In the rows, 128 means zero.
Each row of numbers belongs to one of the objects below and depends on some of the facts about them. Some rows are named. Which object is each other row?

Some facts about the objects:
baskoskin: ρ c
baso: ρ a; Ξ driru; χ 732
bastel: ρ c
boklomol: ρ a; χ 170
botri: ρ c; α grike; χ 601
bralar: ρ a; α sover; Ξ ruflu; χ 764
brames: ρ a
branibrek: ρ c; α sover; Ξ baso
brapla: ρ c; α pleso; Ξ fogresta
brazim: ρ a; α brames; χ 154
breni: ρ b; α plagrel; Ξ kotedum; χ 73
breplik: ρ b; Ξ branibrek
breres: ρ a
bribronor: ρ a; Ξ tebol; χ 764
brisas: ρ a; α lalun
bruklus: ρ b
brupli: ρ d; χ 154
bufustis: ρ b; Ξ dritrafo
daplim: ρ c; α lalun; Ξ sover; χ 764
detre: ρ a; α pleso
detresten: ρ b; α sover; Ξ tredrem; χ 790
dolu: ρ d; χ 585
dotru: ρ b; Ξ brapla; χ 753
dragik: ρ a; α skatron; χ 790
drebra: ρ a; α nukel; χ 170
driru: ρ d; α vune; Ξ vedar; χ 790
driskil: ρ c; χ 732
dritrafo: ρ d; Ξ plelu; χ 930
drizodal: ρ c; α librur; χ 154
drogromis: ρ b; α subul; Ξ stodrim; χ 930
dufaklek: ρ a; α driskil; Ξ grupal; χ 764
dupi: ρ d
faflir: ρ c; α grikam; Ξ skostos; χ 601
fizar: ρ b; α lilim; Ξ gapu; χ 73
fleski: ρ a; Ξ mele; χ 170
fogresta: ρ c; Ξ klesel
futren: ρ c; Ξ trito; χ 382
fuvorok: ρ c; Ξ fizar
gaklum: ρ c
gapu: ρ b; α breres; χ 764
gefluskek: ρ b; α pladem; Ξ lelaflun
gidrostes: ρ d; α lilim; Ξ dotru; χ 930
gipatro: ρ c
grekles: ρ d; α librur; χ 585
greris: ρ c; Ξ nastok; χ 170
gridror: ρ a; Ξ suplin; χ 930
grikam: ρ a; χ 170
grike: ρ a; α brames; χ 170
grudumus: ρ a; α lebor; χ 970
grupal: ρ a; α tuvok; Ξ pokis; χ 753
klaflem: ρ b; Ξ toklan; χ 764
klesel: ρ a; α pladem; χ 154
klidi: ρ d; χ 585
klize: ρ a; α baskoskin; Ξ stubrir; χ 970
klotoval: ρ c; Ξ grikam; χ 732
klozus: ρ c; Ξ gridror
kotedum: ρ b; α bastel; χ 170
kovu: ρ b; χ 970
kubok: ρ d; α baskoskin; Ξ detresten; χ 764
lalun: ρ a
lebor: ρ a
lelaflun: ρ b; Ξ bufustis; χ 644
leskezo: ρ a; Ξ klize; χ 644
librur: ρ b
likli: ρ c; α zerim; Ξ grudumus
lilim: ρ c
litrel: ρ c; α brupli; χ 644
lolum: ρ a; α steba; χ 73
masel: ρ b; α niskim; Ξ detre
mele: ρ b; α bastel; Ξ zomem; χ 644
monas: ρ c; α boklomol; Ξ fuvorok
nastok: ρ b; α baskoskin
niskim: ρ c
nopedrur: ρ d; α tuvok; χ 930
nube: ρ d; α treska; Ξ pladem; χ 73
nukel: ρ b; α pleso; χ 170
padin: ρ c
petrin: ρ c; Ξ vopan; χ 131
pladem: ρ d; α trame; χ 154
plagrel: ρ c
plelu: ρ b
pleso: ρ a
pligek: ρ d
pliriklo: ρ b; α grikam; Ξ petrin; χ 764
pludo: ρ a; α klidi; χ 73
pokis: ρ b; α gapu; χ 732
pubres: ρ c; χ 585
puge: ρ d; α saplivol; χ 154
robigro: ρ b; Ξ skolon; χ 73
robrom: ρ a; χ 73
roska: ρ a; α plagrel; Ξ klaflem; χ 170
ruflu: ρ d; α tripefim
rumil: ρ a; α padin; χ 732
saplivol: ρ b
selam: ρ c; α librur; Ξ setak; χ 154
sepir: ρ a
setak: ρ a; α pladem; Ξ robigro; χ 764
skatron: ρ a
skodi: ρ a; Ξ stusor; χ 382
skolon: ρ b; Ξ drogromis; χ 170
skonis: ρ a; α gaklum; χ 585
skostos: ρ b; χ 930
sover: ρ a; α bribronor; χ 73
statras: ρ d; Ξ greris
steba: ρ b
stodrim: ρ a; χ 585
stubrir: ρ a; α padin; Ξ pubres; χ 930
studal: ρ c; α treska; χ 764
stukul: ρ b; α lebor; Ξ dufaklek; χ 930
stusor: ρ c; Ξ leskezo; χ 154
subul: ρ b
sumis: ρ b; α robrom; Ξ vaplal; χ 154
suplin: ρ c; α dupi
tarur: ρ d
tebol: ρ b; α baskoskin; χ 644
toklan: ρ b; α zerim; Ξ tuzumi; χ 790
trame: ρ c
tredrem: ρ d; α robrom; Ξ vuklak; χ 170
trefel: ρ a; Ξ nukel; χ 154
treska: ρ d
tripefim: ρ a
tristam: ρ b; α padin; χ 930
trito: ρ a; Ξ breni; χ 753
tugor: ρ a; Ξ gidrostes; χ 601
tuvok: ρ c
tuzumi: ρ a; α brames; χ 644
vaplal: ρ c; α tarur; Ξ statras
vedar: ρ b; Ξ lolum; χ 585
vidok: ρ c; α lebor
vopan: ρ d; Ξ robrom; χ 970
vuklak: ρ c; α statras; Ξ gefluskek; χ 131
vuklel: ρ a; Ξ sumis; χ 585
vune: ρ c
zalosu: ρ d; Ξ brazim; χ 170
zerim: ρ a
zimur: ρ a
zomem: ρ a; α klize; Ξ skonis; χ 764
zoruvum: ρ b; α pleso

Named rows:
tredrem: [125 103 121 135 165 138 123 143 121 105 108 132 131 109 116 144 153 130
 115 123 125  91  93 141 103 120  95 143 103 123 113 133 128 115 125]
bralar: [131  90 118 169 166 140 114 139 141 105 105 119 114 105  80 168 155 133
 145 128 135  95  98 130  78 127  97 159  95 123 119 139 125 115 136]
detre: [129 107 122 134 203 144 117 143 181 101 152 120  90 125  84 142 157 129
 116 127 151  94 105 178  84 187 100 122  97 148 124 130 130 136 126]
klaflem: [127  95 130 123 169 138 118 137 144 116 112 114 107 117  82 136 153 128
 122 123 121  92  95 127 103 119  99 131  99 126 103 137 126 115 130]
sover: [150  91 121 130 171 141 135 145 116 132 114 127 146 158  79 155 154 128
 183 177 114 130 144 177 111 124  85 123 101 121 106 135 126 128 129]
kubok: [124 114 130 125 165 139 119 140 116 102 107 115 112 148 145 136 151 132
 138 122 142 133 105 121  74 132 142 123  96 121 123 161 134 113 129]
baskoskin: [136 148 190 127 171 137 124 140 118 119 119 116  98 203 119 138 151 167
 119 119 118 134 129 124  72 118 109 124 118 129 106 158 145 114 128]
lelaflun: [125  95 119 125 194 141 122 164 113 121 121 144 115 113  93 133 151 132
 128 123 119  93  99 133  73 125  89 134  95 148 121 134 127 115 123]
vune: [140  97 135 128 172 143 121 139 114 133 110 114  92 112  84 148 156 153
 114 125 119 114 118 123  84 124  85 119 113 125 108 132 125 121 127]
nukel: [126  96 121 128 204 166 124 137 181 105 159 116  96 119  80 136 153 141
 112 125 139 104  98 165 106 159  87 122 100 138 109 132 129 118 139]
skonis: [128  98 118 145 167 157 117 137 122 104 107 115  92 113  87 135 149 140
 111 119 153  91  97 128  74 128  92 156 122 118 120 132 129 115 132]
bruklus: [141  92 130 122 173 136 118 140 128 124 101 116 112 105  86 135 159 143
 116 128 120  96  97 125 114 121  85 126  97 122 105 130 126 113 124]
klotoval: [131  92 120 138 168 135 117 137 133 102 106 120  97 110  79 157 155 127
 139 119 129 108 107 122  71 129  87 132  97 122 103 129 129 116 130]
lebor: [128 107 147 126 188 140 147 141 123 145 102 116  94 154  87 179 161 157
 110 132 115 115 125 158  84 122  86 123  98 134 103 131 127 117 122]
fogresta: [132  92 123 132 179 141 118 145 116 113 111 125  97 106  85 135 156 137
 124 124 127  95 100 120  68 120  83 130 111 123 106 132 126 129 123]
robigro: [141  96 126 128 178 143 126 145 115 103 130 136 148 142  79 136 154 132
 187 151 114 146 103 157  86 126  85 117  95 123 107 136 129 117 122]
botri: [133  95 117 157 165 160 114 137 122 105 105 131 103 106 105 166 156 145
 112 119 119  94  97 121  70 125  88 149 100 122 118 130 124 126 123]
klozus: [131 109 127 141 164 138 118 136 136 106 107 114 107 123  79 159 153 129
 124 122 116  93 115 135  91 124  96 121 101 130 107 136 122 131 132]
roska: [132 103 123 136 163 135 110 136 146 101 108 114 131 107  78 160 155 129
 112 122 129  93  98 130 103 131  98 126  95 130 106 129 127 132 128]
dritrafo: [125 100 122 134 229 136 130 173 113 118 109 164  96 119 142 140 155 131
 113 122 131  94  97 126  84 125  87 151 113 121 115 132 130 111 123]

Rows to name:
No name comes twice in this set of rows, the named rows included.
[141  92 124 127 201 140 148 149 117 133 124 138 136 175  81 136 155 129
 175 162 116 152 142 174  89 121  89 121 101 128 104 129 129 123 125] : robrom
[126 117 131 124 246 153 155 133 133 103 161 117  96 171  81 154 156 147
 115 126 117 139 112 181  81 150  84 121 118 128 107 133 129 113 143] : pleso

The same objects again, as new rows of numbers:
Some objects and their rows:
detre: [182 100 130 130 185 101 147  75 103  93 140 134 105 159 159 138 164 109
 163  88 179 126 125  70  94 136 120 144 149 115  96 106 178 130 143]
roska: [167 101 141 118 165 141 142 145 118  91 103 143 113 144 166  87 148 140
 148 123 121 114 133  87 124 157 101 143 147  94 129  99 145 122 138]
skatron: [146 158 131 144 153 111 145 130 118 105 137 123 127 101 128 153 140 110
 129 103 122 115 143 164 155 117 120 146 133 135 134 122 140 126 136]
leskezo: [155 161 130 130 160 134 127 129 105  94 154 114 143  92 134 149 138 136
 137 106 101 114 141 150 128 112 119 120 146 120 145 127 134 114 130]
stukul: [158 148 138 119 178 133 129  97 111 110 145 149 116 127 131 110 118 109
 154 130 164 125 138  43  93 134 112 121 108 103 137 127 144 120 127]
stubrir: [173 168 143 117 129 136 141  92 106  98 140 134  99 130 161 121 124 138
 147 125 126 113 118  93 100 118 118 139 113  74 138 126 156 132 120]
lalun: [149 157 133 142 151 111 149 128 118 104 135 123 125 103 129 148 143 112
 131 101 122 114 142 165 148 116 120 149 127 133 135 124 138 125 135]
lebor: [146 161 135 145 151 113 151 135 118 105 132 125 123 105 129 150 141 114
 129 101 120 115 142 159 149 119 119 148 126 128 136 121 135 125 136]
futren: [144 186 139 156 182  97 135  76 100 122 163 143 126  94 114 180 123  79
 124  90 133 119 154 126 148 121 119 146 103 149 130 132 149 124 130]
skolon: [103 142 127 129 142 122 130 134 121  90 101 113 160 116 113 116 145 107
 143 120 117 129 135 162 153 125 106 137 169 134 142 113 113 119 141]
skostos: [132 165 131 130 165 122 124 110 109 107 157 126 151  85 104 141 123  98
 144 116 143 124 149 124 128 113 120 115 135 144 142 133 128 112 130]
pladem: [121 122 144 121 133  98 176 110 144 108 121 157 138 107 138  90  90  98
 165 135 242  97 132  92 118 146 132 213  76  63 126  57 127 150  97]
gridror: [165 162 130 133 161 125 131 126 109 107 161 121 137  88 124 150 126 123
 136 103 110 111 147 143 137 118 123 120 136 134 137 123 140 115 129]
studal: [135 114 134  97 121 158 145 117  98 100 124 140 115 147 165 136 144 133
 149 132 107 118 129  94 101 139 111 124 131  54 141 119 144 120 122]
pliriklo: [145  96 133  99 158 148 136 130 117 109 129 141 124 134 136  97 137 117
 163 142 148 126 135  65  96 140 109 113 128  85 144 118 129 113 127]
robrom: [136 145 130 116 122 136 137 152 110  91 123 111 150 105 139 127 142 141
 142 109  87 112 132 175 142 120 119 129 161 111 139 115 131 118 133]
klotoval: [151 172 131 113 148 141 109 106  82 112 173 130 164  70 120 167 114 122
 140 101 100 106 153 122 125 124 127  93 136 118 134 131 149 105 120]
vidok: [147 146 144 128 148 128 150  87 103 108 120 151  97 149 161 136 134 104
 140 123 124 120 129  88 117 135 108 155 105  87 128 122 157 134 127]
petrin: [106 134 136 131 137 109 144 129 112 103  93 131 146 118 125 135 150  99
 137 104 100 117 138 171 184 147 109 165 154 138 118 108 138 127 144]
driskil: [140 185 130 115 131 148 112 101  93 111 167 123 159  81 121 174 109 126
 137 106 108 104 144 134 121 116 131  95 139 115 136 134 155 110 118]

Rows to name:
No name comes twice in this set of rows, the named rows included.
[187 171 146 107 137 153 124 107 103 100 157 141 116 116 156 122 108 145
 152 124 147 102 131  67  83 130 127 103 114  76 136 127 169 118 114] : rumil
[116 121 122 112 149 139 126 151 115 105 139 115 156 103 109 129 141 108
 147 126 114 128 146 139 127 121 117 107 154 129 149 120 114 108 132] : klaflem
[117 134 127 115 136 134 121 136 117  98 123 117 160 104 112 121 137 109
 150 121 115 123 138 149 135 124 116 118 162 130 143 119 119 112 133] : robigro
[103 145 132 126 110 129 135 121  96  86 101 116 153 123 141 147 150 121
 134 111  79 120 129 179 166 129 108 146 171 112 136 110 129 127 136] : greris
[142 170 136 115 135 126 129  71 112 102 139 138 114 129 137 116 117 114
 152 134 158 131 118  79  90 114 115 130 115  94 142 130 140 125 122] : drogromis
[129 145 146 112  69 102 176 103 127 106 114 144 108 119 152 103 105 125
 158 131 175  94 108 138 124 131 136 209  89  42 123  77 145 159 104] : klesel
[142 110 127 127 183  95 139  52 112  95 131 137 117 165 139 138 155  88
 165 106 212 138 123  58  86 130 116 136 144 117  98 115 172 129 143] : zoruvum
[157 124 153 119 141 149 152 150 119  86  91 140 110 157 174  86 146 139
 147 130 119 112 126  94 123 146  99 142 130  78 134 108 144 129 135] : grike
[169 107 124  99 127 152 132 126 115 101 135 142  97 140 163 106 137 148
 153 134 104 121 120 111 106 136 112 135 147  53 143 106 142 124 122] : zomem
[154 142 137 114 173 143 128  96 111 102 142 140 122 135 139 107 126 114
 155 133 154 129 134  54  86 131 106 113 123  99 143 123 137 116 126] : mele
[135 152 108 115 121 100 108  30 145 110 132 160  71 146 144 114 105 126
 135 144 169 157  98 122 136 123 110 172 150  51 142 114 132 143 121] : nastok
[121 134 146 118 115 117 147  91 110 102  74 151 112 156 157 108 139 105
 149 117 119 123 116 118 151 153 102 182 131  87 112 104 153 141 133] : vuklak
[132 152  91 125 144 101 100  63 136 117 149 157  91 115 133 173 118 121
 109 113 124 143 130 192 181 131 118 163 177  78 141 103 135 134 126] : baskoskin
[168 104 133 100 138 153 143 140 110  99 133 135 108 135 166 106 148 143
 155 127 109 112 131  88  96 139 114 127 132  72 138 106 142 120 126] : dufaklek
[125 148 131 143 174 102 134 114 120 115 141 132 140  95 105 134 135  82
 141 114 145 126 154 129 147 125 117 140 129 157 134 128 122 118 137] : breplik

The same objects again, as new rows of numbers:
Some objects and their rows:
detre: [125 123 192 138  57 127 109 134 111 190 188  94  86 124 144 149 131 129
 181 164 113 210 160 119 139  57 213 172  45 108 128 172  86  90  96 126
 164 113 169 107  88]
brisas: [108 134 151 126 110 138 156  96 124 133 140 130 135 172 121 148 114 135
 145 104 124 128 117  96 106 116 144 128  95  71 138 119 105 127 141 120
 126 112 161 113  97]
lelaflun: [150 179 146 123 124  88 127 117 137 103 163 129 133 146 142 126 145 148
 134  94 120 134 137 123 155 127 152  87 109 109  99 104 149 131 153  99
 129 134 126 105 141]
tuzumi: [100 161 158 122 107 123 151  95 116 105 157 137 129 175 133 127 121 130
 128  96 112 130  98 110 119 140 160 106  87  69 143 111 135 133 141 110
 130 153 143 115 117]
pleso: [178  74 154 134  55 134  55 187 168 169 238  47  55 132  99 166 153 159
 143 159  95 188 198 120 223  52 178 171  91 166 108 156 113 102 104 157
 147 138 130  67  68]
tuvok: [171 122 104 102 144 121  96 149 149 134 176 111 120 153 141 147 127 120
 135 113 134  98 124 107 175 118  84 133 170 151 122 143 130 135 181 134
 101 137 127  49 138]
dotru: [113 169 137 128 122  71 130 153 141 133 147 129 134 132 111 143 112 111
 155 108 104 124 119 145 146 152 140 108 131 119 108  89 158 108 135 108
 116 134 120 115 113]
padin: [171 117 109 101 149 117  78 156 157 136 174 106 122 154 147 152 129 116
 123 109 118  95 127 101 176 122  78 130 186 163 119 133 128 135 180 127
 101 148 133  54 137]
pubres: [166 161 126  79 140 131 144  95 125 209 144 151 102 147 167 128 163 128
 130 104 109 169 175 119 120 148  77 121 119 140 110 137 119 162 200 148
  91 143 162  61 135]
breni: [125 149 146 133 130  98 158 141 146 161 129 133 147 147 131 152 109 111
 158 115 134 128 142 116 109 120 137 126 126  82 125 105 127 118 142 108
 118  89 158 133 120]
klesel: [ 78 167 112  78 157 104 124  57 105 107 128 212  79  97  75 119  67 130
 128 134  86 202 104  96  96 175 141 114  82  85 140  38 143 178 156 127
  75 172 147 146  55]
gipatro: [147 145 124 105 146 112 117 134 122 152 146 125 138 148 169 141 117 118
 149 121 128 117 117 112 148 126 100 136 151 134 125 153 114 129 176 110
 120 117 154  76 139]
nopedrur: [109 163 138 121 116 110 149  98 121 171 142 155 151 141 163 140 120 108
 160  94 114 133 137 125 108 166 106 113  98 129 113 112 119 138 133 118
 125 130 156  89 123]
librur: [174 115 112 114 138 103 101 157 189 118 194 109 131 150 108 158 148 152
 126  90 127  96 142 102 172 108  97 109 162 132 105 101 132 120 151 136
 106 133 121  76 112]
bralar: [116 121 209 148  83 130 167 186 135  87 135  91 198 213 147 146  94  54
 111  74 116  35  56 113 122 122 191 121 107  37 166 188 118  95 118  44
 168  93 104 180 140]
plagrel: [172 124 111 101 141 121  97 149 142 134 174 112 127 149 155 145 136 128
 125 116 122 100 120 113 175 127  78 131 169 156 125 141 124 133 176 125
 104 132 133  58 132]
vaplal: [123 152 144 108 148 108 137 115 111 151 132 136 135 144 190 134 130  97
 151 128 134 140 116 116 122 126 108 137 131 119 131 147 111 125 176 105
 116 119 164  89 141]
steba: [159 132 130 119 139 103 112 139 175 139 173 118 133 151 122 160 141 148
 137  84 127 116 138 110 147 109 112 108 149 118 100 106 126 121 148 127
 116 125 135  85 114]
lebor: [149  98 121 118 114 137 109 145 182 101 190 104 118 176  83 150 131 142
 113  89 109 105 134  96 170 109 117 128 140 118 129 102 125 124 148 152
 107 155 114  68  92]
greris: [149 171 130  87 145  97 118 135 118 150 132 143 113 112 151 111 127 104
 126 111  89 143 109 137 143 162 105 127 130 146 125 133 137 135 174 101
 103 162 134  97 118]

Name these rows:
No name comes twice in this set of rows, the named rows included.
[153  88 184 151  85 123 138 219 179  65 172  65 188 208 119 150 109  65
  86  59 103  14  65 116 165 120 169 117 150  67 165 176 138  87 114  70
 147 120  83 146 127] : bribronor
[105 146 149 124 105 122 133 108 135  97 171 102 119 167 113 136 129 139
 137  98 113 132 102 111 135 123 146 114  98  93 137 109 126 109 134 120
 133 155 125  99 105] : leskezo
[ 90 160 148 102 103 116 147 116 146 137 123 129 132 136 100 140 104 110
 145  91  95 142  79 117  87 145 133 146  87  95 145 111 106 104 108 109
 121 161 142 123  72] : roska
[156 150 171 116  90 100 102 150  81 204 167 105  84 103 205 131 135 107
 183 194 121 215 172 125 158  77 183 170  75 150 114 201  99 121 132 107
 153 107 176  89 131] : brapla
[101 124 148 131  97 142 164 126 124 148 143 136 144 170 105 161 102 118
 151 123 106 124 140 109 114 131 148 138 109  71 148 110 116 124 140 121
 123 103 152 132  87] : pludo
[121 119 138 102 106 147 157  98 184 187 149 116 115 167  96 154 154 134
 153  67 108 151 134  97  95 117  95 156  94 104 137 108  84 123 140 172
 104 157 173  72  87] : vuklel
[ 76 161 151 135  90 109 159 120 128 129 136 122 141 156 101 133  98 102
 148 113  91 137  97 125 125 160 153 119  93  90 142  98 133 109 123 103
 123 150 128 128 100] : grupal
[110 122 146 138 125 102 148 141 128 164 135 141 165 132 158 136  96  82
 164 117 140 106 130 113  97 131 114 136 129 109 144 112 115 122 129 108
 117  96 159 106 114] : nube
[163 165 132  94 140 114 151 101 168 195 145 138 110 144 131 147 173 149
 127  74 118 162 170 113 104 127  99 119 108 110  96  99 115 145 163 149
  92 138 158  87 122] : vedar
[117 193 155  98 129  77 137 120 141 152 123 149 134 119 129 135 126 124
 144  93 106 148 116 132 109 143 140 108  98 105 103 105 138 119 137  99
 114 147 141 135 108] : kotedum
[158 167 138 114 123 112 143 107 113 163 157 147 129 142 150 106 142 130
 114  88 101 154 186 135 152 174 110  94  98 132 114 101 156 173 162 130
 107 142 131  94 131] : dritrafo
[ 95 139 140 133  90 112 146 144 147 127 148 108 128 153  84 142 101 105
 140 105 102 129  89 126 138 158 146 138 110 106 146  97 143  94 118 116
 124 156 120 105  95] : trito
[116 157 152 116 143  87 142 124 151 156 143 130 150 140 147 149 133 117
 169 102 146 128 114 105  87 103 132 126 118  79 118 119 108 104 136 106
 121 114 172 109 122] : masel

